Here is a tiny trained network, its code and every weight. The questions are about switching its units off for an input and a class, where a switched-off unit gives its printed mean instead of its output.

import numpy as np


def w(rows, s, z=0):
    codes = np.array(rows[::2]) - 128.0
    scale = np.full(codes.shape[1], s)
    scale[-1] = z or s
    return codes * scale


def norm(h):
    return h / np.sqrt((h * h).mean(-1, keepdims=True) + 1e-5)


def f(y):
    return y / 2 * (1 + np.tanh(0.7978845608 * (y + 0.044715 * y**3)))


def log_softmax(a):
    a = a - a.max(-1, keepdims=True)
    return a - np.log(np.exp(a).sum(-1, keepdims=True))


def net(x, mask):
    res = np.array(x, float).reshape(1, 4) / 4 @ E
    u = 0
    for l in range(2):
        y = f(norm(res) @ A[l][:, :-1].T + A[l][:, -1])
        res = res + np.where(mask[u : u + 5], y, B[l][:, -1]) @ B[l][:, :-1]
        u += 5
    return log_softmax(norm(res)[-1] @ U[:, :-1].T + U[:, -1])


A, B = {}, {}
E = w([
[149,161,65,179,65,170,155,167,145,124,175],'x0',
[142,175,101,201,127,157,107,171,143,223,97],'x1',
[2,103,80,117,71,97,163,149,108,162,153],'x2',
[112,139,53,175,47,159,173,170,139,100,203],'x3',
],0.0086)
A[0] = w([
[94,127,150,93,147,110,117,109,119,235,73,28],'0.n0',
[123,110,179,51,200,102,102,91,134,112,62,87],'0.n1',
[55,115,145,115,178,100,111,122,137,228,69,37],'0.n2',
[94,98,152,76,136,108,137,94,128,4,147,4],'0.n3',
[16,120,115,108,95,114,136,137,127,115,152,76],'0.n4',
],0.018,0.0048)
B[0] = w([
[48,189,176,159,141,182,48,193,78,164,111,197],'0.n0',
[114,138,183,100,194,101,205,35,112,148,92,251],'0.n1',
[45,192,176,151,138,186,6,217,67,171,96,210],'0.n2',
[168,135,91,32,116,107,41,243,130,18,163,241],'0.n3',
[98,76,98,156,93,100,194,82,137,182,151,230],'0.n4',
],0.012,0.016)
A[1] = w([
[102,129,208,138,192,119,188,6,104,210,72,2],'1.n0',
[180,153,135,52,188,76,131,112,138,128,76,3],'1.n1',
[81,59,117,167,79,117,174,65,138,170,141,50],'1.n2',
[253,165,107,206,114,178,114,109,166,198,105,104],'1.n3',
[89,106,169,68,148,90,111,87,102,97,105,41],'1.n4',
],0.02,0.0024)
B[1] = w([
[241,23,4,199,39,87,32,99,195,134,86,235],'1.n0',
[73,88,182,142,166,117,232,26,109,157,128,214],'1.n1',
[114,130,97,146,91,110,172,113,121,243,152,214],'1.n2',
[137,208,131,183,157,173,181,171,195,70,99,255],'1.n3',
[159,173,180,112,160,180,170,127,124,92,165,215],'1.n4',
],0.013,0.015)
U = w([
[160,117,36,50,56,90,122,250,145,29,214,14],'0',
[67,195,168,180,148,175,2,181,64,187,43,216],'1',
[227,72,119,185,144,103,105,19,159,125,39,7],'2',
[161,237,84,217,129,180,206,207,216,67,106,189],'3',
[110,146,213,24,204,119,190,103,66,39,153,139],'4',
[68,118,18,154,16,91,203,175,116,242,204,215],'5',
],0.0086,0.0011)

Each question gives the input, the list of numbers given to net, and the class t.
The units are the neurons (one row each of A and B). Each row of codes is followed by its name. A weight is (code - 128) times the scale printed after its matrix; where a second scale follows, it is the last column's (A, B and U).
mask holds one flag per neuron, layer by layer. A switched-off neuron (its flag False) gives its mean, the last column of its row in B, instead of its output. The means were averaged over made-up inputs and are rounded, as every weight is.
A unit's drop is (log p(t) with every unit on - log p(t) with that unit switched off) / (log p(t) with every unit on - log p(t) with every unit switched off).
The circuit of an input: a set's keep is (log p(t) with only the set's units on - log p(t) with every unit switched off) / (log p(t) with every unit on - log p(t) with every unit switched off). Starting from all 10 units, units are removed one at a time, each time the one whose removal leaves the highest keep (on an exact tie, the one counted first), for as long as the keep stays at least 0.8.
circuit, biggest first: the units of the circuit, biggest drop first
unit that matters most: the unit with the biggest drop
top k neurons: the k neurons with the biggest drops, biggest first
k most important neurons of layer l: the k neurons of layer l with the biggest drops, biggest first
drop when u is switched off: that unit's drop, to one decimal
input [5,-5,-8,1], class 0: unit that matters most -> 0.n1
input [-4,0,-3,0], class 2: circuit, biggest first -> [1.n0, 0.n1]
input [7,-2,7,-8], class 1: top 3 neurons -> [0.n2, 0.n0, 0.n1]
input [-8,1,5,4], class 1: 3 most important neurons of layer 0 -> [0.n2, 0.n0, 0.n1]
input [8,-5,-7,-7], class 2: circuit, biggest first -> [0.n1, 1.n0]
input [4,-6,-7,8], class 0: top 2 neurons -> [0.n1, 1.n3]
input [-5,-6,-7,8], class 0: 2 most important neurons of layer 0 -> [0.n3, 0.n1]
input [1,-6,-7,3], class 4: top 2 neurons -> [1.n0, 1.n1]
input [4,-2,-2,7], class 5: 2 most important neurons of layer 1 -> [1.n2, 1.n4]
input [-6,0,2,4], class 5: 2 most important neurons of layer 1 -> [1.n3, 1.n4]
input [4,4,3,0], class 5: top 3 neurons -> [0.n3, 1.n2, 0.n1]
input [7,-1,1,5], class 5: 2 most important neurons of layer 0 -> [0.n3, 0.n1]
input [0,5,8,-2], class 1: top 2 neurons -> [0.n2, 0.n0]
input [-2,8,4,3], class 1: circuit, biggest first -> [0.n2]
input [3,-4,2,-5], class 4: top 2 neurons -> [0.n3, 0.n1]
input [-1,3,-3,-4], class 2: top 3 neurons -> [0.n1, 1.n0, 0.n3]
input [-1,-7,-5,4], class 0: 2 most important neurons of layer 0 -> [0.n3, 0.n1]
input [-8,3,-8,5], class 2: drop when 1.n0 is switched off -> 0.5
input [4,-6,1,-2], class 0: drop when 0.n3 is switched off -> 0.4
input [4,7,5,-3], class 1: drop when 1.n4 is switched off -> 0.0
